Here is a tiny trained network, its code and every weight. The questions are about switching its units off for an input and a target symbol, where a switched-off unit gives its printed mean instead of its output.

import numpy as np


def w(rows, s, z=0):
    codes = np.array(rows[::2]) - 128.0
    scale = np.full(codes.shape[1], s)
    scale[-1] = z or s
    return codes * scale


def f(y):
    return y / 2 * (1 + np.tanh(0.7978845608 * (y + 0.044715 * y**3)))


def softmax(a):
    e = np.exp(a - a.max(-1, keepdims=True))
    return e / e.sum(-1, keepdims=True)


def log_softmax(a):
    a = a - a.max(-1, keepdims=True)
    return a - np.log(np.exp(a).sum(-1, keepdims=True))


def net(x, mask):
    ids = ['αγδεζλμσψω'.index(c) for c in x.split()]
    T = len(ids)
    res = E[ids] + P[:T]
    r = res
    for j in range(2):
        rows = slice(2 * j, 2 * j + 2)
        q, k, v = (r @ M[0][rows].T for M in (Q, K, V))
        z = softmax(np.where(np.tri(T) > 0, q @ k.T / 2**0.5, -1e9)) @ v
        o = O[0][rows]
        res = res + np.where(mask[j], z, o[:, -1]) @ o[:, :-1]
    y = f(res @ A[0][:, :-1].T + A[0][:, -1])
    res = res + np.where(mask[2:18], y, B[0][:, -1]) @ B[0][:, :-1]
    return log_softmax(res[-1] @ U[:, :-1].T + U[:, -1])


Q, K, V, O, A, B = {}, {}, {}, {}, {}, {}
E = w([
[207,154,112],'α',
[109,190,79],'γ',
[64,149,132],'δ',
[51,126,7],'ε',
[141,170,239],'ζ',
[142,36,200],'λ',
[66,157,126],'μ',
[68,133,139],'σ',
[156,175,61],'ψ',
[114,193,70],'ω',
],0.012)
P = w([
[76,253,126],'0',
[127,207,109],'1',
[149,169,113],'2',
[160,154,122],'3',
[166,133,126],'4',
[169,105,126],'5',
[177,97,133],'6',
[163,76,141],'7',
[170,66,146],'8',
],0.005)
Q[0] = w([
[209,92,73],'head 1',
[13,151,23],'head 1',
[172,165,234],'head 2',
[95,250,178],'head 2',
],0.014)
K[0] = w([
[135,143,6],'head 1',
[9,107,176],'head 1',
[208,206,163],'head 2',
[65,218,143],'head 2',
],0.013)
V[0] = w([
[216,143,107],'head 1',
[111,160,43],'head 1',
[2,127,183],'head 2',
[130,126,194],'head 2',
],0.0077)
O[0] = w([
[63,128,77,245],'head 1',
[168,153,55,200],'head 1',
[182,169,1,129],'head 2',
[131,89,127,148],'head 2',
],0.0087,0.0013)
A[0] = w([
[161,129,157,169],'neuron 1',
[33,77,205,161],'neuron 2',
[128,168,119,127],'neuron 3',
[98,159,12,31],'neuron 4',
[164,110,227,183],'neuron 5',
[113,131,144,202],'neuron 6',
[155,154,160,87],'neuron 7',
[153,73,159,255],'neuron 8',
[117,130,153,122],'neuron 9',
[189,38,24,86],'neuron 10',
[73,248,165,131],'neuron 11',
[49,155,131,178],'neuron 12',
[108,141,145,194],'neuron 13',
[105,110,107,159],'neuron 14',
[166,162,81,216],'neuron 15',
[146,161,115,136],'neuron 16',
],0.012,0.0043)
B[0] = w([
[74,133,124,161],'neuron 1',
[234,132,85,192],'neuron 2',
[164,112,109,158],'neuron 3',
[77,45,250,199],'neuron 4',
[73,139,193,213],'neuron 5',
[103,176,83,173],'neuron 6',
[144,94,179,127],'neuron 7',
[2,213,146,204],'neuron 8',
[139,148,133,128],'neuron 9',
[250,97,151,154],'neuron 10',
[248,95,150,225],'neuron 11',
[173,98,46,175],'neuron 12',
[114,172,76,173],'neuron 13',
[136,113,117,140],'neuron 14',
[105,165,25,254],'neuron 15',
[148,127,108,164],'neuron 16',
],0.013,0.0043)
U = w([
[180,129,180,17],'α',
[255,181,72,203],'γ',
[167,123,172,10],'δ',
[156,120,176,72],'ε',
[236,168,247,98],'ζ',
[50,113,172,202],'λ',
[117,166,92,252],'μ',
[76,137,107,119],'σ',
[160,117,170,49],'ψ',
[125,39,168,201],'ω',
],0.0089,0.0031)

Each question gives the input, a string of symbols that net reads in full, and the target symbol t.
The units are the heads (2 rows each of Q, K, V and O) and the neurons (one row each of A and B). Each row of codes is followed by its name. A weight is (code - 128) times the scale printed after its matrix; where a second scale follows, it is the last column's (O, A, B and U).
mask holds one flag per unit, heads first, then neurons. A switched-off unit (its flag False) gives its mean, the last column of its rows in O or B, instead of its output. The means were averaged over made-up inputs and are rounded, as every weight is.
A unit's drop is (log p(t) with every unit on - log p(t) with that unit switched off) / (log p(t) with every unit on - log p(t) with every unit switched off).
The circuit of an input: a set's keep is (log p(t) with only the set's units on - log p(t) with every unit switched off) / (log p(t) with every unit on - log p(t) with every unit switched off). Starting from the 12 units with the biggest drops (on a tie, the unit counted first), units are removed one at a time, each time the one whose removal leaves the highest keep (on an exact tie, the one counted first), for as long as the keep stays at least 0.8.
units of the circuit, in order: the units of the circuit, biggest drop first
k most important neurons: the k neurons with the biggest drops, biggest first
heads that matter: for each layer, one digit per head in row order, 1 if its drop is at least 0.15 and else 0, layers parted by /
drop when u is switched off: that unit's drop, to one decimal
input γ δ ζ α α ψ λ, target λ: units of the circuit, in order : neuron 8
input σ ζ γ μ, target γ: 4 most important neurons : neuron 5; neuron 8; neuron 11; neuron 12
input α α λ σ α α δ, target γ: 3 most important neurons : neuron 2; neuron 4; neuron 12
input ζ λ ζ α ε μ, target γ: units of the circuit, in order : neuron 4; head 1; neuron 2
input ζ α ε, target ω: 2 most important neurons : neuron 4; neuron 8
input λ ω α σ σ σ α, target μ: units of the circuit, in order : neuron 11; neuron 15
input α α δ ω ζ σ, target γ: units of the circuit, in order : neuron 2; neuron 4
input γ δ λ, target λ: heads that matter : 00
input α α ε α α, target λ: heads that matter : 01
input λ ψ λ σ, target γ: units of the circuit, in order : neuron 2; neuron 4; head 1
input ω ζ ζ α δ, target γ: heads that matter : 10
input σ γ ε, target ω: drop when neuron 4 is switched off : 1.8
input α ψ α α δ α α, target λ: drop when neuron 5 is switched off : 0.1
